Here is a tiny trained network, its code and every weight. The questions are about switching its units off for an input and a target symbol, where a switched-off unit gives its printed mean instead of its output.

import numpy as np


def w(rows, s, z=0):
    codes = np.array(rows[::2]) - 128.0
    scale = np.full(codes.shape[1], s)
    scale[-1] = z or s
    return codes * scale


def norm(h):
    return h / np.sqrt((h * h).mean(-1, keepdims=True) + 1e-5)


def f(y):
    return y / 2 * (1 + np.tanh(0.7978845608 * (y + 0.044715 * y**3)))


def softmax(a):
    e = np.exp(a - a.max(-1, keepdims=True))
    return e / e.sum(-1, keepdims=True)


def log_softmax(a):
    a = a - a.max(-1, keepdims=True)
    return a - np.log(np.exp(a).sum(-1, keepdims=True))


def net(x, mask):
    ids = ['Σαβγξπτφ'.index(c) for c in x.split()]
    T = len(ids)
    res = E[ids] + P[:T]
    q, k, v = (norm(res) @ M[0].T for M in (Q, K, V))
    z = softmax(np.where(np.tri(T) > 0, q @ k.T / 4**0.5, -1e9)) @ v
    res = res + np.where(mask[0], z, O[0][:, -1]) @ O[0][:, :-1]
    y = f(norm(res) @ A[0][:, :-1].T + A[0][:, -1])
    res = res + np.where(mask[1:17], y, B[0][:, -1]) @ B[0][:, :-1]
    return log_softmax(norm(res)[-1] @ U[:, :-1].T + U[:, -1])


Q, K, V, O, A, B = {}, {}, {}, {}, {}, {}
E = w([
[165,148,164],'Σ',
[115,2,102],'α',
[157,153,168],'β',
[163,148,166],'γ',
[149,123,105],'ξ',
[160,149,162],'π',
[155,146,171],'τ',
[156,148,173],'φ',
],0.0052)
P = w([
[101,132,244],'0',
[252,229,56],'1',
[237,178,101],'2',
[216,141,125],'3',
[217,114,148],'4',
[216,96,162],'5',
[229,72,169],'6',
],0.0017)
Q[0] = w([
[137,128,126],'head 0',
[149,169,99],'head 0',
[213,3,47],'head 0',
[237,7,239],'head 0',
],0.0049)
K[0] = w([
[124,126,132],'head 0',
[147,121,172],'head 0',
[2,190,83],'head 0',
[41,75,78],'head 0',
],0.0073)
V[0] = w([
[145,253,129],'head 0',
[87,114,203],'head 0',
[107,55,147],'head 0',
[179,32,14],'head 0',
],0.0049)
O[0] = w([
[237,206,124,244],'head 0',
[105,162,69,96],'head 0',
[64,92,112,52],'head 0',
[87,3,229,90],'head 0',
],0.0055,0.0011)
A[0] = w([
[119,81,92,97],'neuron 0',
[133,124,116,138],'neuron 1',
[139,119,109,104],'neuron 2',
[106,121,101,56],'neuron 3',
[34,116,125,129],'neuron 4',
[121,137,136,137],'neuron 5',
[81,160,3,10],'neuron 6',
[99,116,89,119],'neuron 7',
[125,129,131,129],'neuron 8',
[119,129,133,153],'neuron 9',
[128,128,127,130],'neuron 10',
[112,122,137,88],'neuron 11',
[107,169,144,102],'neuron 12',
[132,126,122,116],'neuron 13',
[117,169,96,146],'neuron 14',
[127,129,130,124],'neuron 15',
],0.016,0.0013)
B[0] = w([
[121,66,166,155],'neuron 0',
[111,131,137,140],'neuron 1',
[101,135,145,145],'neuron 2',
[170,132,105,60],'neuron 3',
[212,230,150,166],'neuron 4',
[141,128,125,118],'neuron 5',
[70,249,213,237],'neuron 6',
[179,94,75,80],'neuron 7',
[133,129,125,120],'neuron 8',
[140,132,116,109],'neuron 9',
[127,128,128,128],'neuron 10',
[148,141,92,86],'neuron 11',
[134,134,187,134],'neuron 12',
[119,129,133,133],'neuron 13',
[165,112,236,248],'neuron 14',
[131,128,126,125],'neuron 15',
],0.017,0.0016)
U = w([
[124,228,237,166],'Σ',
[255,133,89,170],'α',
[131,202,18,169],'β',
[92,8,137,193],'γ',
[92,154,92,13],'ξ',
[104,141,94,2],'π',
[84,114,104,77],'τ',
[80,111,111,65],'φ',
],0.0091,0.0046)

Each question gives the input, a string of symbols that net reads in full, and the target symbol t.
The units are the heads (4 rows each of Q, K, V and O) and the neurons (one row each of A and B). Each row of codes is followed by its name. A weight is (code - 128) times the scale printed after its matrix; where a second scale follows, it is the last column's (O, A, B and U).
mask holds one flag per unit, heads first, then neurons. A switched-off unit (its flag False) gives its mean, the last column of its rows in O or B, instead of its output. The means were averaged over made-up inputs and are rounded, as every weight is.
A unit's drop is (log p(t) with every unit on - log p(t) with that unit switched off) / (log p(t) with every unit on - log p(t) with every unit switched off).
The circuit of an input: a set's keep is (log p(t) with only the set's units on - log p(t) with every unit switched off) / (log p(t) with every unit on - log p(t) with every unit switched off). Starting from the 12 units with the biggest drops (on a tie, the unit counted first), units are removed one at a time, each time the one whose removal leaves the highest keep (on an exact tie, the one counted first), for as long as the keep stays at least 0.8.
circuit, biggest first: the units of the circuit, biggest drop first
most important unit: the unit with the biggest drop
top k neurons: the k neurons with the biggest drops, biggest first
drop when u is switched off: that unit's drop, to one decimal
input ξ τ ξ γ α γ, target γ: circuit, biggest first : (head 0; neuron 4; neuron 6)
input γ γ Σ ξ ξ, target α: circuit, biggest first : (neuron 6)
input γ Σ α π τ, target γ: circuit, biggest first : (neuron 4; head 0; neuron 6)
input α γ Σ, target β: top 3 neurons : (neuron 14; neuron 0; neuron 6)
input ξ Σ ξ, target α: circuit, biggest first : (head 0; neuron 6)
input ξ ξ φ ξ, target β: top 3 neurons : (neuron 14; neuron 0; neuron 12)
input ξ τ ξ Σ ξ, target β: top 4 neurons : (neuron 14; neuron 0; neuron 12; neuron 6)
input ξ ξ γ α π, target γ: top 3 neurons : (neuron 4; neuron 6; neuron 14)
input ξ Σ φ ξ α ξ β, target γ: top 2 neurons : (neuron 6; neuron 4)
input Σ γ α, target α: top 3 neurons : (neuron 4; neuron 7; neuron 3)
input β φ ξ Σ Σ, target α: circuit, biggest first : (neuron 6; head 0)
input π ξ α ξ, target γ: drop when head 0 is switched off : 0.8
input π ξ α, target γ: drop when neuron 4 is switched off : -0.1
input ξ α ξ ξ ξ Σ, target γ: drop when neuron 6 is switched off : 0.3
input Σ γ α π, target β: most important unit : neuron 14
